Stage of each row
[-152  352  -79 -309  205 -487  178 -169    1  -42  189  239  278   -2
 -123 -136  139  123  193 -112  -72  180  122 -127  -37   21  511  -88
  -32  -20  140  -86 -345 -416  -70  100   12   -7 -264 -272   -7  323
  163   58]
6
[ 138 -267  135  205  -94  193   47  169  368   99  -25 -220  -36  203
   82   37 -184   39  340  137   57 -105   -2   72 -566 -532 -124   -8
 -208  113  211  376  246  192   57 -207   22  226  247  376 -206  -98
  -23  191]
11
[-115  372 -205   64 -184 -395 -194  270   20   11  -34 -167   22 -213
 -153  -89 -286   42   27  113  215 -351  402  132 -460 -129  510 -542
 -170   69 -222  172  102  -33 -185 -263   -3  152  -80   19  -60  311
 -105  228]
5
[-197 -129   70  114 -150    0  -16  -86  125 -132  173 -158 -127  197
 -121  156  -78 -119  339  261   51  105  -63  246   -7 -449 -107 -407
 -174  174  312  386   29 -195  233  104  -94 -208  102  364 -151 -221
  103  -64]
12
[ -58  138  -34 -136  295 -270  112  -18  135  268  -36  243  330  282
  -13 -150  196   68   90 -147  -23  258  112 -248 -239  -71  269  171
   23 -148  152  -72 -329 -264 -143  -30  219  221 -342 -233   25  420
  178  151]
8
[-216   81 -166   48 -106 -171  -87  300  232  179  -70 -141  101   35
  132 -135 -286  -69  141  350  317 -118  254 -104 -427 -496  208 -270
 -156  -65  129  354  119  -65 -120 -335   46  218 -127  162 -154  301
   59  303]
9
[ 240   77   -9   38  207 -117  347   39  262  214   27  129  238  129
   47 -259  -53  316  228 -177   74   75   34 -421 -336 -169  117  321
   18  -18   93   24  -25  -55 -286  -90  127  255   73  -45  132  482
   75  175]
6
[-157  263 -545 -630   82 -170  105 -232  329 -135  147  -50 -122 -313
  143 -239 -382   37  -14   56 -323 -163 -244 -253  263  291   86   64
  -56 -154 -259 -364  -55  105  -82 -422 -239  -80 -113 -180 -279 -237
  -91   19]
22
[  27   68  -15  -10   -5 -166 -130  254  234  145  -72  -77  119    1
   50  -39 -174   61  137   73   33 -204  284   59 -661 -285  341  -58
 -212   15   -3  160   67   55  -86 -313   52  423  -87   19 -179  207
  -12  312]
8
[  -2  404 -217  -12   99 -252   -7  234    8  107 -172  166    6 -153
  -99 -327  -83  271 -244  -37   27 -139   99 -321  134   97  245  -99
  117   88 -252 -120   -9 -199 -240 -122  174  142   -9 -213  385  276
  -68   80]
4
[-139  250 -461 -636  162 -206  105 -354  266 -163  194   66  -82 -200
   43 -152 -234   58   12  -36 -431   -8 -257 -182  380  351   79  141
  -42 -111 -199 -424 -217  -53  -23 -235 -239 -110 -184 -265 -206 -208
    6  -67]
21
[  58  192   17 -151  127   -4  258   90  143   -6 -165   54   47   83
  -62 -255  292  115  -34 -221 -195  -46 -241 -196  -85  104  193 -149
   70   67   -9  -94  -34   96   38  -48  258  -62  134 -110    8 -306
 -225   52]
1
[  99  301  -94  366  -14 -327 -163   19 -176   49   40  121 -136  -63
 -442  -25 -177  318 -104 -108  110  -62  230   30  215   80   62 -262
   84  238 -296  -15  -32 -358 -238  167   51   17   66   -1  550  473
   40 -145]
6
[ 166  177 -350 -246  338  -84  237 -580  111  -43  197  293 -187   49
 -267 -148  -60  323 -122 -414 -487  262 -456 -345  879  619 -384  408
  253  -11 -322 -632 -324 -208 -166  149  -81 -277   -8 -262  370  -15
   53 -404]
21
[ 128  172 -508 -173  170   13  148 -232  265   82   14   76 -242  -94
  -47 -292 -363  269 -208 -145 -241  -22 -347 -460  614  407 -385  311
  198  -76 -426 -446  -32   48 -287 -230  -63  -95   61 -122  274   41
  -69 -176]
21
[ -78  -61   35  -69  130  -80   67   81  263  221  -51   16  242  333
   85  -54  103  -75  216   21   25  149   69  -84 -465 -322  156   32
 -109 -125  267  155 -145  -48    1 -145  164  219 -212   17 -220  157
  110  221]
10
[ 122  365  -51  145  245 -356   36 -136 -189   77   21  368   18   63
 -439 -126  154  372 -164 -357 -109  174   61 -178  415  317  108    0
  222  162 -224 -272 -292 -477 -219  303  176  -27  -63 -277  613  437
   92 -215]
5
[-137  272 -532 -285  126 -160  -98 -175  174   90  -52   82 -135  -21
  -77 -183 -249   42 -280  -33 -239   14 -136 -237  508  368 -128   73
  102 -154 -376 -411 -223 -102 -185 -230  -34  -53 -278 -236  118   79
   21  -97]
20
[  79  273  -76 -141   64 -195  145  184  179   50  -97   -2  147  -70
    2 -241   -2  168   57 -127  -42 -198   83 -161 -425  -10  417  -98
  -65   22  -87  -25   16   85 -139 -217  127  194   25 -134  -68   98
 -147  232]
4
[  95  208  -67  -84  209 -225  422  -60  174  107  100  183  239   68
   18 -305   13  284  222 -141   72  146  -24 -456  -82 -107  189  171
   62  -18  145   -7 -107 -201 -248   20   87   49   29 -106  148  431
  101  102]
5
[  20   41 -253  -14  -31  -58 -118 -213  199   -8   65 -123 -168  134
 -200  100 -230    0   39  -89 -217  -40  -68  162   71  135 -164  -72
  -91    1 -235 -140 -110   50  -39 -107 -115  -65  -91   54  -77  -37
    4  -92]
18
[ 139 -262  102  404  -88  282  -91  127  247  151 -146 -169 -200  351
 -118   92  -90   23   89   44    2  -21 -104  125 -172 -332 -403  -82
  -66  150   43  252  168  126   66  -56  128   77  224  367   69 -165
  -40  -13]
13
[-200   77  -35  197 -180 -184 -390  191   14   42  -56 -161 -101   65
 -207  158 -156 -122   30  213  113 -150  286  365 -289 -287  168 -526
 -184  116  -34  278   33 -128   72 -117   24  110 -117  181  -75   36
    7   85]
10
[  84  263 -170  339 -212 -224  -63  259   46   24   -1 -158 -137 -228
 -184 -144 -450  256   39  130  316 -343  277  -41 -196 -216  144 -388
  -66  212 -245  240  285  -43 -287 -160  -34   95  243  206  260  394
  -95  106]
5
[  77  263  -66  179 -136 -287   65   34    1 -125  158  -84  -69 -191
 -248  -70 -259  245  199   -2  147 -210  173   56 -153 -129  242 -369
  -89  238 -115  167  140 -129 -158   12  -89  -43  224  142  147  247
  -58   11]
5
[-139  345 -199  175 -263 -280   52  196   20  -66   10 -243  -57 -149
 -183 -168 -244   28   99  144  343 -274  167   10 -209 -191  290 -720
  -74  110 -114  285  196    7 -156 -135    9 -187  140  202    2  161
 -165  106]
3
[-143 -109  -32  115    1  120 -150  142  215  202 -215  -67  -54  364
  -19    3   45 -144  -38  130  -21   87  -63   31  -73 -266 -184 -146
  -37  -21  103  156  -52  -22   97 -119  195   65 -120  138  -37 -142
   27   58]
13
[  77 -214  -47  259   31  307   14   95  313  231 -208  -60 -151  383
    6  -77  -83   45  -39   67  -23  101 -232 -182  131 -247 -516  120
   62   35   42  114   65   49  -18  -89  179   48  120  234  175  -93
   19  -27]
15
[ 219  125 -335 -294  342  -10  296 -496  232    8  148  250 -142   45
 -143 -205  -91  331  -75 -391 -481  214 -472 -417  707  546 -379  523
  219  -48 -293 -606 -256  -79 -185   23  -69 -161   27 -253  275  -29
   22 -301]
21
[-224  318 -211 -237 -101 -220  266  219  210  -51  -36 -145  135 -141
  143 -344  -96  -22  163  196  194 -189   13 -252 -307 -254  441 -444
  -99  -44  112  210  115   52  -76 -285   52  -84   42   36 -241   -5
 -140  278]
3
[-145  406 -517 -397   64 -298 -176 -377  -20 -245  177   60 -358 -357
 -305  -46 -299  102 -247 -117 -442 -141 -200   43  733  636    2 -200
   62   40 -540 -536 -177 -135  -37 -111 -239 -281 -110 -246   92 -283
 -119 -315]
22
[ -69   87 -398 -174 -117   42 -259  148  353   -6 -119 -193 -263 -198
  113  -99 -528   33 -152  264 -179 -349  -20  -19   45  -35  -99  -14
 -154   24 -331  -77  162  161  -60 -476 -158  204   -6   45 -104 -178
  -97  117]
18
[ -79  309 -167  302 -119 -403  -82   50  -95   57   97  -33   -3  -42
 -326  -49 -241  137   77   41  320  -70  312   32  -59 -122  204 -471
  -19  105 -136  179   -3 -282 -254   36    3  -60  -35  100  253  543
   55   -1]
6
[  26  256   35  -63  100 -333  427 -315  -14 -150  289  102  173  108
 -286  -92  200  173  369 -283  -28  203  -75  -72  -19   39  288 -248
   11   98  173   14 -218 -254  -53  287    7 -314   70  -30   35  168
   44 -103]
4
[ -51  224 -129   67  204 -289  200  -81   13  150   93  286  126  111
 -124 -237  -24  258   52  -10  153  280   39 -422  324 -107   17   65
  158   23  103    7 -195 -490 -241  153  106  -31  -86  -95  427  555
  229  -57]
7
[   5  245   37   87  145 -125  382 -249 -115  -96   62  185  -45  212
 -396 -180  388  176   29 -316  -89  279 -351 -197  540  205  -66 -321
  253  165   63  -95 -202 -288   20  414  217 -518  184  -26  371 -124
  -67 -310]
1
[ -52 -101 -160 -183  -53   68   18  -72  418    9   31 -219  -16  167
  111   31 -217 -112  241   93 -172  -59  -97   83 -319 -192  -49    5
 -231  -78   51   67  -10  198   62 -286 -110   71  -70  138 -416 -187
   -1  144]
17
[  39  273  -65 -136  190 -298  103    3   60   25   62  229  125  -84
  -77 -187  -15  291   50  -94  -93   29   99 -222    0    4  305  104
   13   93  -19 -101 -141 -305 -142    7   37  176  -56 -216  203  309
   92   63]
6
[ -43  -53  -39  216   62   37  -66 -309    3  -11   64   93 -234  367
 -374  147   69   34  -16  -84 -194  314 -243  114  615   50 -450 -118
  105  156   -2  -57 -232 -330  116  331   31 -312   -2  119  312 -108
  141 -366]
16
[  49  229   54  -10  184  -32  218  -77  -62  -49 -124  208  -80  162
 -304 -192  424  173 -156 -331 -265  138 -348 -165  418  287  -10 -205
  223  171  -56 -202 -164 -154   85  242  297 -280  153 -136  331 -326
 -164 -218]
1
[ -35   96  -37   12 -122 -214 -207  266  196   51  -13 -179   61  -95
   12   26 -277   12  195  164   93 -301  358  201 -717 -343  408 -245
 -291   65  -22  255  136   61  -51 -328  -39  377  -57   97 -258  166
  -36  313]
8
[  52 -124   48  290 -137   26  -43  168  227  103   13 -204  -48  134
  -32   43 -249   38  270  167  203 -117  135  101 -456 -479  -52 -190
 -174  114  122  382  211   51  -33 -145   13  161  162  350  -80  123
   10  148]
10
[  56   13 -225 -358  192  -33  327 -488  317 -137  292   89  -57   77
  -13  -77 -151  167  243 -126 -376  214 -375 -218  405  148 -225  343
  -13   -9   39 -269 -212 -120  -10   33 -227 -190   22  -58  -55  -99
  130 -170]
19
[ 141 -241  179  317  -80  214 -117  -36  165  -33   -3 -128 -255  279
 -236  214  -29   46  160  -14 -169   10 -140  309  -35 -235 -346 -135
 -109  268   58  199   88   17  205  114   21  -24  256  335   49 -336
  -20 -131]
13

Stage of each row
[ -25   65  -85  -89   53   80  -35 -214  -47   -9   83   51   85   20
   45   93 -153   52   90    6 -275   77  192   26  -99  -29  -50  -43
   15   34   85   29 -154  114  -89 -223    2   87   18  161 -218   90
  163  -54]
19
[ 376  258 -112  -78 -142  241  114 -276 -251   -3 -180  205  116  134
   52 -290 -265   28   25 -174  -57 -170   79   14   22   17    3 -163
   -6   73    1 -248 -213  445 -167 -270   68  128  -99   95 -182    2
  -59 -306]
22
[  18 -108   91  210   24   78  155  -68  -75   53  192 -134  -37   35
  136    6  101   86   31   90  170  -68  -93   53  -30  -64   26 -133
  296  131   86  -77  104   27   68   92  113    2   28  -27   35  268
  -12  -38]
13
[-170 -273  -82  -70 -117 -233 -102   45  246  -81  228   -7   36  142
   48  129  -52 -107    9  128  -47   73 -158  -63  -44  -38  -71  106
 -194 -307   35  418  -32 -349  198 -242  -28 -131  152   16  -82 -233
   -3  218]
4
[-157   -4 -125  -10  226   78  -64   36   -5   82   99  157  -10  -46
   52  179  -25   14  101   56 -230  133   73   50  -92 -153   53 -150
  -29   73  174   70 -139  -66   15  -83  -15   41  106  175 -192  127
  131   94]
10
[ -62   30   -3  117   46  -22  167  -70  -15   76  245 -118 -140   34
  -76  -31   92   86  -12    9  -63  -61   62   10  -69  -37 -185  -89
  283   22  105   38  185   53   18   32   53   23   27  -47   30  156
  158   59]
13
[  83  101  -51 -115 -233  202  -23  -92 -260  -96 -157  143   51  156
  -16 -178 -151  140  -11 -181   19 -102   50   14  -47  114  -24 -130
  -17   29  -91  -66 -106  335  -45 -115 -126   56   18   -1  -29 -106
  -36  -68]
21
[ 157  157   76  162  301 -114  139 -119  215  -38   84  223 -207  -24
  -82   95  -12 -143  -33  222 -305  -70 -243  137  -37  127 -124 -116
 -123  -87  304  202  -17  -97  152 -388  -15  -24  105  150 -142 -151
    7  117]
19
[ 108   87 -191   34 -196  190   56  298 -171  104  -61  183 -141  153
  -21 -266   98  151  -34 -172  120 -187  -94  -59   29 -146  -60 -328
   13   34   22 -126   86  283   11   79  -81   43   86  -83   34  -59
  -80   83]
10
[-227 -152  120   73 -188  -95  -23 -131   69 -206  288 -328  -34  116
 -210  187   71  238 -100   73 -195   96  199  -65 -138  337 -322  200
  263 -129  -88  294  238 -125  126 -152 -137   13  -64  -39   96   21
  257  177]
18
[  68  231  109 -103  123  -79   50 -609   72 -309   25  140   48   53
 -309   43 -474 -189  -50  -33 -355   70  109  119 -172  424 -168  253
  -32 -216   12  374 -242 -151   10 -596  -34  -81 -179  143  -88 -283
  118  -72]
27
[ 244  270  -94 -199    2  258   21 -481 -244 -106 -178  287  217   83
   30 -179 -517 -105   98 -214  -94  -25  143   98  -94   33  118  -57
  -47   53  -15  -99 -436  263 -206 -353   71   35 -140  169 -208  -54
  -38 -323]
25
[-150   -8   66 -105  -88  127 -149  -91 -149 -236 -107  138   40   98
  -97   91 -155  122  -31  -60  -98   69   34   74 -135  292   -6   -4
  -73  -24  -82  192 -134   27   95 -189 -245  -17   46   60    4 -179
   21  104]
22
[ -96 -138   31  118   41  120   55  -80 -116   55  187 -134   45   10
  159   89   49  117   81   61   91   37   48   36  -73 -106   62 -110
  275  160   59  -69   17   16   21   99   86   31   27   31  -33  323
   62  -37]
12
[ -68  -62  174  114   75  -35  -37  -36   88 -203   35   92 -105   47
  -79  199   15   37  -68  175 -128   29 -193  108  -93  317  -60  -12
  -69  -74   85  277    7 -163  240 -258 -179  -59   97   76   10 -163
  -14  198]
20
[  61   99 -146  -38  -29   94   -1 -147  -14   10  123    0   50   54
  -20   36  -99  103   54  -18 -305   41  236  -45  -75  -40 -147  -53
   71   11   85   -2  -65  144 -110 -235   18  115  -53  140 -197  103
  189  -45]
18
[ 388   22 -289  -24 -363  -26  145   64   65  117   70   84   19  265
   97 -386  -76  -65   -8 -100  105 -261 -153 -177  126 -254 -138 -140
 -106 -220   34  -59   20  191  -30 -221  162   16   -1  -63 -127 -164
 -144  -96]
5
[ 213  194  141  107  241   45   39 -227   86 -233 -118  352  -71   16
 -142   93 -234 -152  -60  126 -236   -6 -235  169  -74  355   21  -42
 -194  -71  161  214 -220 -142  169 -517  -91  -59  -47  205 -100 -256
 -101   25]
23
[  14   15  224 -134  181  -18  129 -911 -198 -116   53 -104  349  -27
  189   94 -452 -157  123   56 -109   86  227  192 -116  195  134  231
  198   86  -12    6 -358   74 -116 -321  241   53  -84  175 -249  257
  120 -459]
23
[ 686  298  -97  283 -138   96  488   11 -114  249  -42  141 -214  168
   51 -594  109  -37  -95  -84  233 -519 -317  -37  205 -166 -139 -388
  169   45  171 -397  196  498  -30  -66  266   99  -40 -126   -9   60
 -229 -259]
10
[-301 -121   34   62 -182  -24  -26  132    6 -109  256 -195 -181  122
 -196   69  168  251  -73  -26  -18   12   58  -35 -146  130 -278  -14
  236  -80  -39  254  294  -48  134   87 -204  -54   84 -143  202  -51
  169  320]
16
[-182  -61 -135 -127    6 -168  -53   69  135    8  131  152  -81   99
  -38   24  -46  -93   18   20 -137   11 -104   -5  -51  -88 -107  -40
 -203 -224  103  322  -27 -141  112 -168  -77  -85  224    5  -92 -256
   49  227]
7
[ -51  -60  -99   35    4   67  -21    4  -15   26  119   -6   45   42
   27   99   -4   84   34   37 -151   77  107  -43  -50  -46  -29  -56
   62   20   58   38  -36  -30   25 -117   18   67  -10  106 -129  139
  114   24]
9
[ -43  -16  -17  -31   17 -166  161 -284   14   66  211 -112   22   59
   -8  -38  -59  -53    7   29 -134  -36  101   -8  -23  -12 -159   68
  135 -100   61  111   43   23    2 -148  141   36   42   -2 -120   87
  164  -80]
8
[  68  -35 -305  -97 -111 -166  -43  119  256   52  151  159  -17  142
  -34  -37  -85 -130    3   27 -235   -3  -68 -145   20 -174 -165   -4
 -284 -319  114  275  -69 -157   61 -365   26  -30   74   79 -213 -265
   33  145]
3
[-481 -286  234   47  248 -184   18 -417   27  -64  394 -368  114  -91
   43  433   -3   36   68  228 -173  273  237  103 -183  152  -36  255
  352   35   38  294   35 -332  114  -14   84  -10   47   80  -54  363
  329   31]
11
[ 234  172  -93  148  312 -213  191  -89  328   91  175  211 -165  -12
  -96   45  -29 -236  -26  216 -413  -52 -164   23   28  -24 -177  -65
 -158 -189  340  208  -18 -182  109 -475  139   18   28  182 -257 -107
   72   57]
8
[ 126  -99 -212  -32 -243   96  -46  172  -25   37   15  125   58  182
  145 -131  -37   37   40  -47   99  -76 -115  -96   38 -189   30 -168
 -127  -79    8   -9  -76   70   38 -110    6    3   67   17 -106  -81
 -121   26]
7
[   3   -8  -81   11   -6   96  125 -243 -166  138  182 -160  119   29
  122  -34  -48   96   91  -42  -58    8  259  -25  -39 -165  -28  -52
  304  132   35 -162  -20  180 -134   15  194  128  -56   54 -148  379
  174 -204]
11
[-143   31   49   94  145 -126  152  -79   36   44  208  -42 -180    9
 -132   29   89   12  -45   58 -134  -37   -9   52  -67   59 -181  -48
  167  -46  129  171  161  -47  104  -34    4   -8   94  -33   22   39
  157  127]
11
[  23  178 -157 -347 -257  288 -123 -492 -328 -207 -112   82  318  155
  -95 -150 -556   76   79 -362 -136   95  453  -20 -176  120  -14  115
   75   -6 -228   -8 -377  274 -271 -288  -40   57 -237   98 -126  -53
  127 -272]
26
[-232 -194  110   95  -33  -31  -42  254  -20  -83   28   94 -175   92
  -16   67  167   73  -72   73  183  -46 -316   74  -55  121   21 -140
  -45  -57   25  248  120 -145  301   83 -206 -129  246  -99  161 -169
 -111  313]
9
[  88  206 -347 -148   94  268   57  -33 -258  305  -11  237   63    3
  199 -194 -128   21  196 -198  -95  -52  204    8  -19 -494   99 -356
   37  213  161 -322 -226  418 -276   63  152  148   88  123 -284  260
   89 -188]
11
[   2 -212  164  215   58 -138   53  120  163  -93   83   95 -139   77
   68  102  123  -88  -72  247  148  -74 -484   89   12  139   43  -79
 -113 -129  129  270   70 -294  361 -148  -56 -143  186  -13   55 -171
 -200  212]
8
[  49  120  -33  118   72  -82  195 -102  106   59  267  -60 -191   43
 -118  -46   58   21  -18   47 -193  -94   17    8  -54  -34 -270  -87
  187  -61  183   92  179   51    7 -129   53   14   28  -15  -27   40
  159   79]
16
[-113 -200  -49   26  160   21 -135   14  105  -22  110  114  109  -11
  186  294  -62  -54  109  198 -133  179  -77   38  -67  -91  161  -44
 -143   -4  143  172 -216 -271  127 -205   12  -20  100  221 -221   73
    5   84]
8
[ -92 -291  209  199  -57   10   23  106  -52  -86   47  -31  -50   91
  146   83  148   63  -45  154  320  -62 -355   86  -15  125  123  -99
   71   28    2  112   85 -145  298   74  -62 -101  158  -70  130   20
 -185  128]
9
[-101  193   55 -148  296  -59   -8 -408    7 -126  -18  240    7  -39
 -129  145 -298 -140   34   34 -417  104   92  170 -144  220  -50   50
 -136  -71  137  260 -253  -39    8 -402  -74   -2   66  202 -207 -153
  163    1]
22
[-146  -39  -27   47 -268   39   -7  193  -42  -88  155  -93 -192  171
 -188  -71  149  254  -90  -94   16  -85    9  -57  -94  102 -279 -100
  156  -87  -49  155  272   97   95   54 -217  -28   77 -155  185 -128
   87  276]
17
[ 462  317 -237  225 -240  203  255  486  -92  159 -117  313 -392  218
 -187 -531  230  143 -163 -204  133 -439 -305 -100  128 -124 -238 -495
    8  -18  122 -224  286  429   51   11  -72   53   23 -163  128 -204
 -191  129]
11
[   5 -112 -276 -184 -153 -160  -23 -114  139   84  202   -2  156  135
   97  -42 -175 -124   81   -7 -156   33   92 -136    6 -237  -99   83
 -143 -253   36  184 -131  -76  -43 -287  140    5   54   67 -257  -74
   90  -34]
3
[ -67  -31   21   71  -53  -45  149 -229   -6   30  317 -261  -34   62
  -21   -1   27  110   19   19  -78  -25  167  -17  -86  -18 -220   24
  343    0   52   48  166   72  -37  -17   92   41  -17  -43   -4  205
  211  -22]
16
